[[ 2.67 -2.27  4.86  0.81  3.42 -2.44 -2.58 -0.78]
 [-1.65 -5.86 -1.93 -1.73 -1.84 -6.42 -6.11 -0.53]
 [-6.41  0.16 -6.88 -3.62 -6.75  0.21  0.11  2.00]]
=>
[[-0.78 -2.58 -2.44  3.42  0.81  4.86 -2.27  2.67]
 [-0.53 -6.11 -6.42 -1.84 -1.73 -1.93 -5.86 -1.65]
 [ 2.00  0.11  0.21 -6.75 -3.62 -6.88  0.16 -6.41]]

[[ 1.09 -0.14 -1.68  2.79  0.05 -1.33]
 [-2.57  0.00  0.21 -3.29 -0.46  0.25]
 [-1.82 -1.25  1.02 -5.15 -0.31  0.24]
 [-1.75 -3.09 -0.58 -1.39 -2.53  2.26]
 [-3.15 -0.18 -0.30  0.33 -2.49 -0.11]
 [-1.46 -1.36 -2.08  1.10 -1.54  2.19]
 [ 1.48  0.58 -0.32  1.14  0.91 -3.40]
 [-1.34 -2.27  0.17 -4.88 -0.36  1.86]
 [-2.78  0.87  0.35 -2.26 -0.59 -0.89]
 [-3.66 -1.01 -0.18 -1.84 -2.43  1.48]
 [-1.82 -2.95 -0.03 -4.25 -1.37  2.60]]
=>
[[-1.33  0.05  2.79 -1.68 -0.14  1.09]
 [ 0.25 -0.46 -3.29  0.21  0.00 -2.57]
 [ 0.24 -0.31 -5.15  1.02 -1.25 -1.82]
 [ 2.26 -2.53 -1.39 -0.58 -3.09 -1.75]
 [-0.11 -2.49  0.33 -0.30 -0.18 -3.15]
 [ 2.19 -1.54  1.10 -2.08 -1.36 -1.46]
 [-3.40  0.91  1.14 -0.32  0.58  1.48]
 [ 1.86 -0.36 -4.88  0.17 -2.27 -1.34]
 [-0.89 -0.59 -2.26  0.35  0.87 -2.78]
 [ 1.48 -2.43 -1.84 -0.18 -1.01 -3.66]
 [ 2.60 -1.37 -4.25 -0.03 -2.95 -1.82]]

[[-4.63 -6.00 -2.91 -4.31 -5.31 -4.55  0.17]
 [ 0.51 -1.59  2.00 -0.72  2.48 -0.84 -1.07]
 [ 0.22  2.81  0.50 -0.89 -0.34 -4.01 -3.37]]
=>
[[ 0.17 -4.55 -5.31 -4.31 -2.91 -6.00 -4.63]
 [-1.07 -0.84  2.48 -0.72  2.00 -1.59  0.51]
 [-3.37 -4.01 -0.34 -0.89  0.50  2.81  0.22]]

[[ 2.11 -0.38 -0.29 -2.53  6.96 -6.37  2.40  3.44]
 [ 2.06 -0.85  3.99 -1.62  0.09  1.68  2.39  2.61]
 [ 4.03  2.49 -0.51 -6.73  0.49 -5.70  2.67 -1.66]
 [ 3.81 -2.49  1.81  1.18  1.56  1.17  1.44  6.10]
 [ 3.80 -3.81  0.97 -1.15  3.49  1.30  0.95  3.61]]
=>
[[ 3.44  2.40 -6.37  6.96 -2.53 -0.29 -0.38  2.11]
 [ 2.61  2.39  1.68  0.09 -1.62  3.99 -0.85  2.06]
 [-1.66  2.67 -5.70  0.49 -6.73 -0.51  2.49  4.03]
 [ 6.10  1.44  1.17  1.56  1.18  1.81 -2.49  3.81]
 [ 3.61  0.95  1.30  3.49 -1.15  0.97 -3.81  3.80]]

[[-0.32  6.02 -3.61 -2.94 -1.03  0.60 -0.09 -3.06  1.35  1.39 -1.71 -3.74]
 [ 3.31 -2.70  1.53  2.17 -2.73  0.47 -4.38  1.53  1.83 -0.80 -1.88  1.29]
 [-3.47 -4.37  2.44  1.17 -1.84 -2.30  5.18 -1.76  1.89  1.64  2.12 -0.54]]
=>
[[-3.74 -1.71  1.39  1.35 -3.06 -0.09  0.60 -1.03 -2.94 -3.61  6.02 -0.32]
 [ 1.29 -1.88 -0.80  1.83  1.53 -4.38  0.47 -2.73  2.17  1.53 -2.70  3.31]
 [-0.54  2.12  1.64  1.89 -1.76  5.18 -2.30 -1.84  1.17  2.44 -4.37 -3.47]]

[[ 3.55  5.62 -6.34 -6.38 -0.65 -5.00 -4.42]
 [-2.79 -3.42  4.40  1.74 -5.73  2.01 -5.58]
 [ 1.88  0.76 -0.66 -3.74 -5.00 -4.11 -7.14]
 [ 2.52  0.25 -0.46 -3.58  4.91 -2.16 -5.75]
 [-5.07 -0.76  1.08 -3.83 -5.77 -3.93  6.32]
 [ 3.10 -1.50  1.71 -4.16  5.24 -3.62 -4.66]
 [-5.41 -0.20  0.79  1.96 -6.35  3.84 -0.50]
 [-2.48 -4.63  5.90  2.64 -4.65  2.89 -6.38]]
=>
[[-4.42 -5.00 -0.65 -6.38 -6.34  5.62  3.55]
 [-5.58  2.01 -5.73  1.74  4.40 -3.42 -2.79]
 [-7.14 -4.11 -5.00 -3.74 -0.66  0.76  1.88]
 [-5.75 -2.16  4.91 -3.58 -0.46  0.25  2.52]
 [ 6.32 -3.93 -5.77 -3.83  1.08 -0.76 -5.07]
 [-4.66 -3.62  5.24 -4.16  1.71 -1.50  3.10]
 [-0.50  3.84 -6.35  1.96  0.79 -0.20 -5.41]
 [-6.38  2.89 -4.65  2.64  5.90 -4.63 -2.48]]

[[ 1.56  0.83]
 [ 1.80 -0.33]
 [-0.12  5.58]
 [ 2.94 -4.24]
 [-0.89  4.16]
 [-1.53  1.32]
 [ 3.76 -0.36]
 [ 1.17 -6.25]]
=>
[[ 0.83  1.56]
 [-0.33  1.80]
 [ 5.58 -0.12]
 [-4.24  2.94]
 [ 4.16 -0.89]
 [ 1.32 -1.53]
 [-0.36  3.76]
 [-6.25  1.17]]

[[ 1.23  5.31 -4.88  2.26  1.33 -0.89]
 [ 0.97 -0.37 -0.39  2.48 -0.63 -0.15]
 [ 3.12 -1.68  0.06 -0.02 -0.40  2.40]
 [ 0.59 -0.05 -0.67  1.01  1.98 -0.85]
 [-0.12  4.36 -2.41  0.90  0.04  1.41]
 [-1.91  1.48  1.02  1.18 -0.50 -3.29]]
=>
[[-0.89  1.33  2.26 -4.88  5.31  1.23]
 [-0.15 -0.63  2.48 -0.39 -0.37  0.97]
 [ 2.40 -0.40 -0.02  0.06 -1.68  3.12]
 [-0.85  1.98  1.01 -0.67 -0.05  0.59]
 [ 1.41  0.04  0.90 -2.41  4.36 -0.12]
 [-3.29 -0.50  1.18  1.02  1.48 -1.91]]
